Below are the code and all the weights of a small trained network. Each question names an input and a target symbol and asks about switching units off, where a switched-off unit gives its printed mean instead of its output.

import numpy as np


def w(rows, s, z=0):
    codes = np.array(rows[::2]) - 128.0
    scale = np.full(codes.shape[1], s)
    scale[-1] = z or s
    return codes * scale


def norm(h):
    return h / np.sqrt((h * h).mean(-1, keepdims=True) + 1e-5)


def f(y):
    return np.maximum(y, 0)


def softmax(a):
    e = np.exp(a - a.max(-1, keepdims=True))
    return e / e.sum(-1, keepdims=True)


def log_softmax(a):
    a = a - a.max(-1, keepdims=True)
    return a - np.log(np.exp(a).sum(-1, keepdims=True))


def net(x, mask):
    ids = ['βδζλμπστ'.index(c) for c in x.split()]
    T = len(ids)
    res = E[ids] + P[:T]
    u = 0
    for l in range(3):
        q, k, v = (norm(res) @ M[l].T for M in (Q, K, V))
        z = softmax(np.where(np.tri(T) > 0, q @ k.T / 2**0.5, -1e9)) @ v
        res = res + np.where(mask[u], z, O[l][:, -1]) @ O[l][:, :-1]
        u += 1
        y = f(norm(res) @ A[l][:, :-1].T + A[l][:, -1])
        res = res + np.where(mask[u : u + 4], y, B[l][:, -1]) @ B[l][:, :-1]
        u += 4
    return log_softmax(norm(res)[-1] @ U[:, :-1].T + U[:, -1])


Q, K, V, O, A, B = {}, {}, {}, {}, {}, {}
E = w([
[62,225,222],'β',
[137,167,78],'δ',
[174,111,74],'ζ',
[102,120,111],'λ',
[82,3,234],'μ',
[103,179,93],'π',
[132,159,213],'σ',
[124,167,115],'τ',
],0.014)
P = w([
[90,115,70],'0',
[103,190,83],'1',
[179,98,181],'2',
[130,189,119],'3',
[131,119,161],'4',
[121,200,72],'5',
[107,155,118],'6',
[156,141,191],'7',
[8,131,135],'8',
[112,198,62],'9',
],0.017)
Q[0] = w([
[171,47,247],'0.h1',
[58,253,53],'0.h1',
],0.006)
K[0] = w([
[254,140,68],'0.h1',
[80,82,212],'0.h1',
],0.006)
V[0] = w([
[25,254,122],'0.h1',
[221,100,84],'0.h1',
],0.0065)
O[0] = w([
[187,145,254,253],'0.h1',
[143,74,21,70],'0.h1',
],0.0059,0.0042)
A[0] = w([
[214,90,96,48],'0.n1',
[63,100,206,101],'0.n2',
[253,213,103,143],'0.n3',
[80,128,143,3],'0.n4',
],0.014,0.0039)
B[0] = w([
[90,10,166,154],'0.n1',
[104,91,169,198],'0.n2',
[8,163,154,254],'0.n3',
[189,83,131,138],'0.n4',
],0.015,0.0094)
Q[1] = w([
[175,239,155],'1.h1',
[96,252,53],'1.h1',
],0.012)
K[1] = w([
[185,119,137],'1.h1',
[203,159,5],'1.h1',
],0.016)
V[1] = w([
[13,250,151],'1.h1',
[107,159,9],'1.h1',
],0.015)
O[1] = w([
[137,167,254,247],'1.h1',
[124,19,203,118],'1.h1',
],0.015)
A[1] = w([
[68,130,3,229],'1.n1',
[88,64,188,252],'1.n2',
[229,62,101,223],'1.n3',
[43,90,98,236],'1.n4',
],0.016,0.0025)
B[1] = w([
[117,49,229,163],'1.n1',
[30,55,188,249],'1.n2',
[30,90,113,133],'1.n3',
[66,7,112,183],'1.n4',
],0.012,0.011)
Q[2] = w([
[11,115,133],'2.h1',
[60,1,201],'2.h1',
],0.0098)
K[2] = w([
[96,33,10],'2.h1',
[206,2,130],'2.h1',
],0.0082)
V[2] = w([
[121,2,77],'2.h1',
[128,248,104],'2.h1',
],0.0093)
O[2] = w([
[112,42,137,142],'2.h1',
[156,212,8,3],'2.h1',
],0.012,0.005)
A[2] = w([
[152,249,147,154],'2.n1',
[215,149,118,8],'2.n2',
[228,156,37,122],'2.n3',
[224,125,197,124],'2.n4',
],0.017,0.011)
B[2] = w([
[42,86,28,255],'2.n1',
[27,51,216,128],'2.n2',
[80,136,12,131],'2.n3',
[7,9,180,168],'2.n4',
],0.013,0.0088)
U = w([
[109,250,166,105],'β',
[124,118,160,126],'δ',
[95,20,79,216],'ζ',
[120,100,111,144],'λ',
[148,112,144,182],'μ',
[135,152,177,50],'π',
[116,206,118,143],'σ',
[133,161,200,2],'τ',
],0.012,0.0042)

Each question gives the input, a string of symbols that net reads in full, and the target symbol t.
The units are the heads (2 rows each of Q, K, V and O) and the neurons (one row each of A and B). Each row of codes is followed by its name. A weight is (code - 128) times the scale printed after its matrix; where a second scale follows, it is the last column's (O, A, B and U).
mask holds one flag per unit, layer by layer, with each layer's heads first. A switched-off unit (its flag False) gives its mean, the last column of its rows in O or B, instead of its output. The means were averaged over made-up inputs and are rounded, as every weight is.
A unit's drop is (log p(t) with every unit on - log p(t) with that unit switched off) / (log p(t) with every unit on - log p(t) with every unit switched off).
The circuit of an input: a set's keep is (log p(t) with only the set's units on - log p(t) with every unit switched off) / (log p(t) with every unit on - log p(t) with every unit switched off). Starting from the 12 units with the biggest drops (on a tie, the unit counted first), units are removed one at a time, each time the one whose removal leaves the highest keep (on an exact tie, the one counted first), for as long as the keep stays at least 0.8.
units of the circuit, in order: the units of the circuit, biggest drop first
most important unit: the unit with the biggest drop
k most important neurons: the k neurons with the biggest drops, biggest first
k most important neurons of layer l: the k neurons of layer l with the biggest drops, biggest first
drop when u is switched off: that unit's drop, to one decimal
input β ζ ζ β β δ, target β: units of the circuit, in order -> [1.h1 0.h1 2.h1]
input τ ζ β, target β: units of the circuit, in order -> [1.h1 0.n3 1.n2]
input β σ β τ, target β: units of the circuit, in order -> [1.h1 2.h1 0.h1]
input ζ δ σ β β β, target ζ: 2 most important neurons -> [0.n3 1.n4]
input ζ τ ζ τ, target ζ: units of the circuit, in order -> [1.h1 0.h1 0.n3]
input λ λ σ τ σ σ λ, target σ: 3 most important neurons -> [0.n3 0.n4 1.n2]
input ζ μ ζ δ, target ζ: units of the circuit, in order -> [1.h1 0.n3 0.h1]
input β β μ δ ζ δ π σ σ ζ, target β: most important unit -> 0.n3
input τ δ ζ π σ, target σ: 4 most important neurons -> [0.n3 0.n1 1.n2 1.n4]
input β μ ζ τ β π π β σ σ, target β: units of the circuit, in order -> [1.h1 2.h1 0.n3]
input π β β τ β τ π σ, target β: units of the circuit, in order -> [1.h1 2.h1 1.n2 0.n3]
input β δ β σ ζ τ δ, target β: drop when 1.n1 is switched off -> 0.1
input ζ π ζ σ ζ δ, target ζ: drop when 0.n3 is switched off -> 1.5
input σ β τ β σ δ λ, target σ: most important neuron of layer 2 -> [2.n1]
input β β τ δ δ δ μ β, target β: drop when 2.n4 is switched off -> -0.1
